Below are the code and all the weights of a small trained network. Each question names an input and a class and asks about switching units off, where a switched-off unit gives its printed mean instead of its output.

import numpy as np


def w(rows, s, z=0):
    codes = np.array(rows[::2]) - 128.0
    scale = np.full(codes.shape[1], s)
    scale[-1] = z or s
    return codes * scale


def f(y):
    return y / 2 * (1 + np.tanh(0.7978845608 * (y + 0.044715 * y**3)))


def log_softmax(a):
    a = a - a.max(-1, keepdims=True)
    return a - np.log(np.exp(a).sum(-1, keepdims=True))


def net(x, mask):
    res = np.array(x, float).reshape(1, 5) / 4 @ E
    y = f(res @ A[0][:, :-1].T + A[0][:, -1])
    res = res + np.where(mask, y, B[0][:, -1]) @ B[0][:, :-1]
    return log_softmax(res[-1] @ U[:, :-1].T + U[:, -1])


A, B = {}, {}
E = w([
[151,132,81,103,208,219,30,105],'x0',
[206,172,144,132,142,165,247,181],'x1',
[96,210,144,246,80,139,80,174],'x2',
[135,115,71,95,45,125,117,255],'x3',
[195,222,117,77,117,41,86,101],'x4',
],0.0099)
A[0] = w([
[152,58,126,40,141,88,164,85,125],'N1',
[153,123,149,143,159,138,167,38,73],'N2',
[130,126,123,118,181,174,96,149,87],'N3',
[158,98,128,142,175,231,82,123,170],'N4',
[87,179,143,174,167,133,151,76,105],'N5',
[110,159,134,115,109,54,150,125,72],'N6',
[104,108,130,138,78,94,185,121,108],'N7',
[125,163,153,173,123,142,102,137,41],'N8',
[98,78,96,166,113,162,164,109,89],'N9',
[111,97,164,169,119,62,173,99,94],'N10',
[106,78,123,45,149,139,171,126,50],'N11',
[113,79,118,90,125,105,123,106,41],'N12',
[139,87,107,65,121,119,137,165,105],'N13',
[171,123,97,146,143,165,94,115,46],'N14',
[178,71,138,99,144,124,139,125,72],'N15',
[196,182,153,106,132,167,179,135,71],'N16',
[127,116,136,96,97,126,127,164,3],'N17',
[147,58,172,187,120,56,156,149,87],'N18',
[162,140,118,131,158,53,110,141,60],'N19',
[140,141,121,176,117,126,103,151,12],'N20',
[75,107,147,156,122,190,130,153,94],'N21',
[99,42,133,199,136,158,167,163,76],'N22',
[143,108,88,123,89,126,115,158,16],'N23',
[173,151,108,133,122,161,178,125,20],'N24',
[111,113,119,126,156,181,126,152,55],'N25',
[124,144,144,152,185,127,138,71,81],'N26',
[167,212,133,138,113,90,86,134,152],'N27',
[161,184,100,85,140,162,75,128,89],'N28',
[109,78,166,113,107,113,60,105,148],'N29',
[153,189,121,65,117,71,112,110,84],'N30',
[90,190,132,250,101,150,101,168,92],'N31',
[128,110,93,82,89,140,94,251,117],'N32',
[134,111,167,175,134,123,140,55,60],'N33',
[110,26,158,163,129,158,141,140,86],'N34',
[112,86,120,138,122,67,63,113,56],'N35',
[76,84,131,155,102,58,185,122,125],'N36',
[74,80,102,133,92,86,91,105,101],'N37',
[163,144,136,137,164,175,200,165,99],'N38',
],0.012,0.0052)
B[0] = w([
[179,90,108,193,145,163,165,50,227],'N1',
[125,45,152,128,98,129,94,203,196],'N2',
[89,164,152,109,124,171,113,121,172],'N3',
[107,172,70,93,107,214,191,123,226],'N4',
[129,46,124,119,109,121,116,179,183],'N5',
[130,153,154,78,129,170,94,108,176],'N6',
[114,162,113,108,126,203,128,135,188],'N7',
[110,98,192,151,180,135,96,82,160],'N8',
[176,151,149,100,116,81,101,117,173],'N9',
[96,162,128,108,114,201,131,141,185],'N10',
[132,115,182,189,171,143,128,65,186],'N11',
[89,140,184,183,164,107,91,104,152],'N12',
[142,81,142,169,128,146,130,135,177],'N13',
[88,165,200,122,123,167,87,125,157],'N14',
[122,120,169,182,154,126,100,85,164],'N15',
[64,183,109,145,150,47,119,141,195],'N16',
[89,118,221,118,127,132,55,149,142],'N17',
[103,158,128,85,148,187,133,126,184],'N18',
[148,139,162,102,115,104,85,103,162],'N19',
[87,110,253,151,170,126,68,93,151],'N20',
[186,147,136,107,133,69,96,91,183],'N21',
[191,142,109,94,76,70,85,85,205],'N22',
[95,97,229,122,127,130,50,158,154],'N23',
[64,179,184,150,165,78,74,139,156],'N24',
[131,160,181,104,112,127,96,103,153],'N25',
[135,85,159,114,96,126,111,202,182],'N26',
[197,119,75,125,111,109,149,83,227],'N27',
[117,175,160,74,113,182,126,102,196],'N28',
[94,171,81,144,140,75,178,158,190],'N29',
[196,137,126,88,91,77,108,93,208],'N30',
[152,77,149,224,180,164,173,45,250],'N31',
[113,26,134,101,90,146,119,238,243],'N32',
[118,78,171,111,107,126,79,206,172],'N33',
[192,145,134,89,114,68,105,102,196],'N34',
[84,177,148,149,167,51,115,154,178],'N35',
[92,160,98,101,119,197,161,121,201],'N36',
[87,176,111,150,162,75,146,173,187],'N37',
[75,166,78,148,163,53,157,157,196],'N38',
],0.022,0.013)
U = w([
[130,84,163,198,160,148,144,62,91],'0',
[180,147,146,74,86,85,98,75,136],'1',
[99,52,160,125,96,136,114,186,155],'2',
[76,179,147,80,115,199,135,97,85],'3',
[52,170,121,162,165,53,142,145,113],'4',
[170,83,2,147,101,135,231,130,253],'5',
],0.01,0.0054)

Each question gives the input, the list of numbers given to net, and the class t.
The units are the neurons (one row each of A and B). Each row of codes is followed by its name. A weight is (code - 128) times the scale printed after its matrix; where a second scale follows, it is the last column's (A, B and U).
mask holds one flag per neuron, in row order. A switched-off neuron (its flag False) gives its mean, the last column of its row in B, instead of its output. The means were averaged over made-up inputs and are rounded, as every weight is.
A unit's drop is (log p(t) with every unit on - log p(t) with that unit switched off) / (log p(t) with every unit on - log p(t) with every unit switched off).
The circuit of an input: a set's keep is (log p(t) with only the set's units on - log p(t) with every unit switched off) / (log p(t) with every unit on - log p(t) with every unit switched off). Starting from the 12 units with the biggest drops (on a tie, the unit counted first), units are removed one at a time, each time the one whose removal leaves the highest keep (on an exact tie, the one counted first), for as long as the keep stays at least 0.8.
circuit, biggest first: the units of the circuit, biggest drop first
most important unit: the unit with the biggest drop
k most important neurons: the k neurons with the biggest drops, biggest first
drop when u is switched off: that unit's drop, to one decimal
input [5,-8,-6,2,-1], class 4: circuit, biggest first : [N29]
input [-8,-3,-1,-8,6], class 2: 2 most important neurons : [N2; N33]
input [1,-8,7,-8,4], class 2: 3 most important neurons : [N5; N33; N26]
input [-5,1,-4,-8,7], class 2: 2 most important neurons : [N2; N33]
input [-7,7,6,-8,4], class 2: 2 most important neurons : [N5; N2]
input [8,3,-7,-3,-4], class 3: 4 most important neurons : [N4; N31; N3; N14]
input [-4,2,0,-8,7], class 2: 3 most important neurons : [N2; N5; N33]
input [8,-8,-7,2,6], class 3: 2 most important neurons : [N28; N31]
input [8,-3,-6,-5,-8], class 1: 2 most important neurons : [N34; N22]
input [1,-2,5,7,6], class 2: 2 most important neurons : [N32; N22]
input [-4,-4,-2,-1,-3], class 3: 2 most important neurons : [N36; N38]
input [-8,-4,-1,-1,-8], class 1: 3 most important neurons : [N22; N34; N9]
input [8,-1,0,7,-4], class 3: 2 most important neurons : [N4; N3]
input [-8,-7,-5,4,0], class 3: most important unit : N36
input [-7,-8,1,-3,2], class 4: drop when N4 is switched off : 0.8
input [-7,-7,-4,3,5], class 3: drop when N36 is switched off : 0.7
input [1,1,-3,0,0], class 5: drop when N33 is switched off : 0.1
